Below are the code and all the weights of a small trained network. Each question names an input and a target symbol and asks about switching units off, where a switched-off unit gives its printed mean instead of its output.

import numpy as np


def w(rows, s, z=0):
    codes = np.array(rows[::2]) - 128.0
    scale = np.full(codes.shape[1], s)
    scale[-1] = z or s
    return codes * scale


def norm(h):
    return h / np.sqrt((h * h).mean(-1, keepdims=True) + 1e-5)


def softmax(a):
    e = np.exp(a - a.max(-1, keepdims=True))
    return e / e.sum(-1, keepdims=True)


def log_softmax(a):
    a = a - a.max(-1, keepdims=True)
    return a - np.log(np.exp(a).sum(-1, keepdims=True))


def net(x, mask):
    ids = ['αβγδεζηλμξπτφψω'.index(c) for c in x.split()]
    T = len(ids)
    res = E[ids] + P[:T]
    u = 0
    for l in range(3):
        r = norm(res)
        for j in range(2):
            rows = slice(4 * j, 4 * j + 4)
            q, k, v = (r @ M[l][rows].T for M in (Q, K, V))
            z = softmax(np.where(np.tri(T) > 0, q @ k.T / 4**0.5, -1e9)) @ v
            o = O[l][rows]
            res = res + np.where(mask[u + j], z, o[:, -1]) @ o[:, :-1]
        u += 2
    return log_softmax(norm(res)[-1] @ U[:, :-1].T + U[:, -1])


Q, K, V, O = {}, {}, {}, {}
E = w([
[131,100,140,65,108,168],'α',
[100,76,173,151,127,174],'β',
[155,79,116,82,136,147],'γ',
[164,70,105,61,141,137],'δ',
[82,125,131,122,168,22],'ε',
[108,151,180,114,150,147],'ζ',
[162,73,109,58,141,135],'η',
[173,31,96,10,183,105],'λ',
[102,151,169,122,157,133],'μ',
[21,59,166,199,1,91],'ξ',
[80,136,153,119,161,30],'π',
[105,149,169,121,159,128],'τ',
[160,52,101,19,165,97],'φ',
[166,146,103,174,177,161],'ψ',
[118,181,109,129,79,180],'ω',
],0.0092)
P = w([
[127,123,31,60,163,131],'0',
[141,147,131,50,112,62],'1',
[108,132,29,94,171,142],'2',
[176,161,190,77,70,18],'3',
[113,114,6,119,176,182],'4',
[232,165,200,109,57,27],'5',
[118,119,36,102,175,230],'6',
[253,161,153,158,96,53],'7',
[136,112,102,55,127,215],'8',
[233,137,58,194,167,127],'9',
[138,124,158,83,86,123],'10',
[194,106,32,164,204,162],'11',
],0.0043)
Q[0] = w([
[2,124,98,168,115,168],'0.h1',
[156,186,128,153,145,216],'0.h1',
[90,123,49,212,157,101],'0.h1',
[123,87,124,97,166,195],'0.h1',
[46,109,128,106,124,192],'0.h2',
[100,130,189,162,171,134],'0.h2',
[81,152,122,91,178,87],'0.h2',
[169,107,101,118,211,155],'0.h2',
],0.0098)
K[0] = w([
[2,155,94,144,145,176],'0.h1',
[158,207,115,127,115,224],'0.h1',
[88,151,74,221,211,64],'0.h1',
[133,77,94,85,173,234],'0.h1',
[58,110,107,108,137,201],'0.h2',
[104,130,211,173,203,129],'0.h2',
[63,136,118,88,215,72],'0.h2',
[173,111,82,158,213,152],'0.h2',
],0.0085)
V[0] = w([
[134,37,159,87,124,162],'0.h1',
[153,134,121,148,134,90],'0.h1',
[240,144,123,74,112,210],'0.h1',
[17,96,104,101,78,68],'0.h1',
[166,93,159,193,130,138],'0.h2',
[178,119,64,183,139,42],'0.h2',
[166,173,99,182,4,191],'0.h2',
[74,131,211,141,90,136],'0.h2',
],0.0039)
O[0] = w([
[74,113,62,80,170,55,158],'0.h1',
[132,117,143,116,154,200,113],'0.h1',
[56,111,138,111,157,1,169],'0.h1',
[86,148,82,187,169,187,127],'0.h1',
[228,179,155,20,122,121,67],'0.h2',
[118,121,156,94,145,159,82],'0.h2',
[132,77,141,64,191,90,4],'0.h2',
[144,136,152,120,60,103,101],'0.h2',
],0.0043,0.0032)
Q[1] = w([
[171,167,146,146,243,103],'1.h1',
[132,163,160,111,165,194],'1.h1',
[37,162,105,91,148,169],'1.h1',
[61,144,148,131,149,10],'1.h1',
[78,211,162,154,131,155],'1.h2',
[205,162,142,146,124,76],'1.h2',
[164,114,148,145,195,160],'1.h2',
[95,79,189,140,93,118],'1.h2',
],0.011)
K[1] = w([
[191,119,142,127,216,70],'1.h1',
[143,93,86,173,176,123],'1.h1',
[73,120,70,93,206,232],'1.h1',
[119,127,175,28,150,138],'1.h1',
[160,107,120,123,73,216],'1.h2',
[229,133,158,129,69,1],'1.h2',
[218,109,138,223,140,151],'1.h2',
[50,110,184,98,106,149],'1.h2',
],0.0085)
V[1] = w([
[97,73,140,141,62,111],'1.h1',
[84,122,146,182,178,206],'1.h1',
[223,42,49,183,101,143],'1.h1',
[192,128,2,208,104,73],'1.h1',
[57,67,224,128,140,82],'1.h2',
[132,223,63,85,197,123],'1.h2',
[186,167,117,70,92,50],'1.h2',
[82,29,242,210,235,132],'1.h2',
],0.0049)
O[1] = w([
[120,79,106,66,182,82,106],'1.h1',
[155,107,148,124,124,159,146],'1.h1',
[143,97,149,136,130,2,5],'1.h1',
[120,118,229,81,55,41,130],'1.h1',
[107,104,91,202,222,161,142],'1.h2',
[142,242,138,95,161,167,243],'1.h2',
[94,134,99,116,116,181,97],'1.h2',
[173,55,205,235,185,114,110],'1.h2',
],0.0052,0.0026)
Q[2] = w([
[52,76,93,101,77,122],'2.h1',
[123,23,108,92,37,63],'2.h1',
[68,121,103,115,254,153],'2.h1',
[118,83,73,132,56,209],'2.h1',
[197,243,149,158,114,172],'2.h2',
[179,185,92,80,101,112],'2.h2',
[97,202,18,102,75,139],'2.h2',
[142,120,158,250,198,155],'2.h2',
],0.0077)
K[2] = w([
[50,82,164,85,104,146],'2.h1',
[76,87,189,132,87,110],'2.h1',
[117,153,42,85,254,156],'2.h1',
[15,135,151,168,76,245],'2.h1',
[147,226,64,166,52,117],'2.h2',
[144,227,89,77,115,110],'2.h2',
[154,162,96,62,120,203],'2.h2',
[173,68,113,216,95,145],'2.h2',
],0.0076)
V[2] = w([
[143,90,135,195,82,102],'2.h1',
[174,133,184,104,155,156],'2.h1',
[162,1,158,111,121,148],'2.h1',
[46,131,152,116,114,120],'2.h1',
[197,142,100,162,132,107],'2.h2',
[144,188,94,160,126,167],'2.h2',
[136,142,138,81,237,146],'2.h2',
[114,136,75,158,135,95],'2.h2',
],0.007)
O[2] = w([
[142,147,165,106,119,211,29],'2.h1',
[174,119,66,174,83,100,126],'2.h1',
[90,221,96,161,138,97,2],'2.h1',
[80,90,100,132,184,132,146],'2.h1',
[34,113,200,34,195,178,99],'2.h2',
[56,195,158,76,123,138,195],'2.h2',
[254,99,117,141,185,106,183],'2.h2',
[118,112,192,76,101,156,138],'2.h2',
],0.0052,0.0053)
U = w([
[135,77,62,58,170,103,210],'α',
[163,22,110,194,151,116,255],'β',
[111,152,118,132,158,80,97],'γ',
[114,154,121,135,137,92,48],'δ',
[103,92,247,87,125,129,154],'ε',
[139,170,95,169,195,244,63],'ζ',
[108,150,121,136,135,100,53],'η',
[121,165,118,158,124,104,102],'λ',
[134,128,126,137,115,162,33],'μ',
[51,75,96,186,52,144,203],'ξ',
[111,111,160,124,109,154,97],'π',
[135,135,134,143,116,166,37],'τ',
[114,148,123,140,132,110,41],'φ',
[235,154,174,120,56,94,125],'ψ',
[85,167,71,47,45,153,153],'ω',
],0.012,0.0028)

Each question gives the input, a string of symbols that net reads in full, and the target symbol t.
The units are the heads (4 rows each of Q, K, V and O). Each row of codes is followed by its name. A weight is (code - 128) times the scale printed after its matrix; where a second scale follows, it is the last column's (O and U).
mask holds one flag per head, layer by layer. A switched-off head (its flag False) gives its mean, the last column of its rows in O, instead of its output. The means were averaged over made-up inputs and are rounded, as every weight is.
A unit's drop is (log p(t) with every unit on - log p(t) with that unit switched off) / (log p(t) with every unit on - log p(t) with every unit switched off).
The circuit of an input: a set's keep is (log p(t) with only the set's units on - log p(t) with every unit switched off) / (log p(t) with every unit on - log p(t) with every unit switched off). Starting from all 6 units, units are removed one at a time, each time the one whose removal leaves the highest keep (on an exact tie, the one counted first), for as long as the keep stays at least 0.8.
circuit, biggest first: the units of the circuit, biggest drop first
unit that matters most: the unit with the biggest drop
which heads matter: for each layer, one digit per head in row order, 1 if its drop is at least 0.15 and else 0, layers parted by /
input ζ ω ζ ζ λ ζ α, target α: circuit, biggest first	[0.h1, 2.h1]
input ε α ω ε ω ψ τ β ζ ζ, target β: circuit, biggest first	[1.h2, 0.h1]
input γ ζ ε η ξ γ ζ, target ξ: circuit, biggest first	[2.h2, 1.h2, 0.h1]
input β β ζ, target β: circuit, biggest first	[1.h2]
input ζ ζ ζ λ λ ω ζ π, target ω: which heads matter	10 / 01 / 00
input ω ζ ε ε ζ, target ε: circuit, biggest first	[0.h2, 2.h1, 0.h1, 1.h2]
input ζ ζ ψ ω ζ ψ η γ, target α: circuit, biggest first	[0.h1, 1.h2]
input ζ λ ω ψ ε, target ω: which heads matter	10 / 11 / 01
input φ ε λ ε ζ μ, target ε: which heads matter	10 / 01 / 11
input ζ γ η φ ω ζ γ ε ζ φ ζ, target ζ: circuit, biggest first	[0.h1, 1.h1]
input ζ ζ γ ζ ε δ, target α: circuit, biggest first	[0.h1, 1.h1]
input ω ω ψ ζ ε, target ψ: which heads matter	11 / 11 / 10
input ζ ζ ζ φ η α, target α: which heads matter	10 / 00 / 00
input ξ ζ ψ ζ ω ε ω ε τ, target ω: circuit, biggest first	[1.h2]
input β ζ ψ ζ β γ ζ η μ ω β τ, target ω: circuit, biggest first	[1.h2, 0.h2]
input ζ τ ω τ π, target ω: circuit, biggest first	[1.h2, 0.h1, 0.h2, 1.h1]
input ζ γ β ζ β ζ γ, target β: which heads matter	00 / 11 / 01
input α ε ζ π ε β ζ ε ζ ε τ ε, target ε: circuit, biggest first	[0.h1, 2.h2, 1.h1, 0.h2]
input ε ω ξ ζ ζ, target ξ: circuit, biggest first	[0.h1, 2.h2, 1.h2, 0.h2]
input ε ψ ε ζ ε ε ε γ ζ ψ ζ ζ, target ψ: which heads matter	01 / 00 / 10
input ε ω β ε ω ε, target ε: which heads matter	10 / 00 / 10
input ε ζ ζ λ β ε ε ζ ζ, target ε: which heads matter	11 / 01 / 01
input μ ψ η γ ζ ω, target ω: which heads matter	00 / 01 / 00
input ζ ε γ λ ε ζ β ψ γ ζ ψ ε, target ζ: which heads matter	11 / 00 / 01
input γ α ω λ ψ β ψ π ζ, target ψ: unit that matters most	0.h2
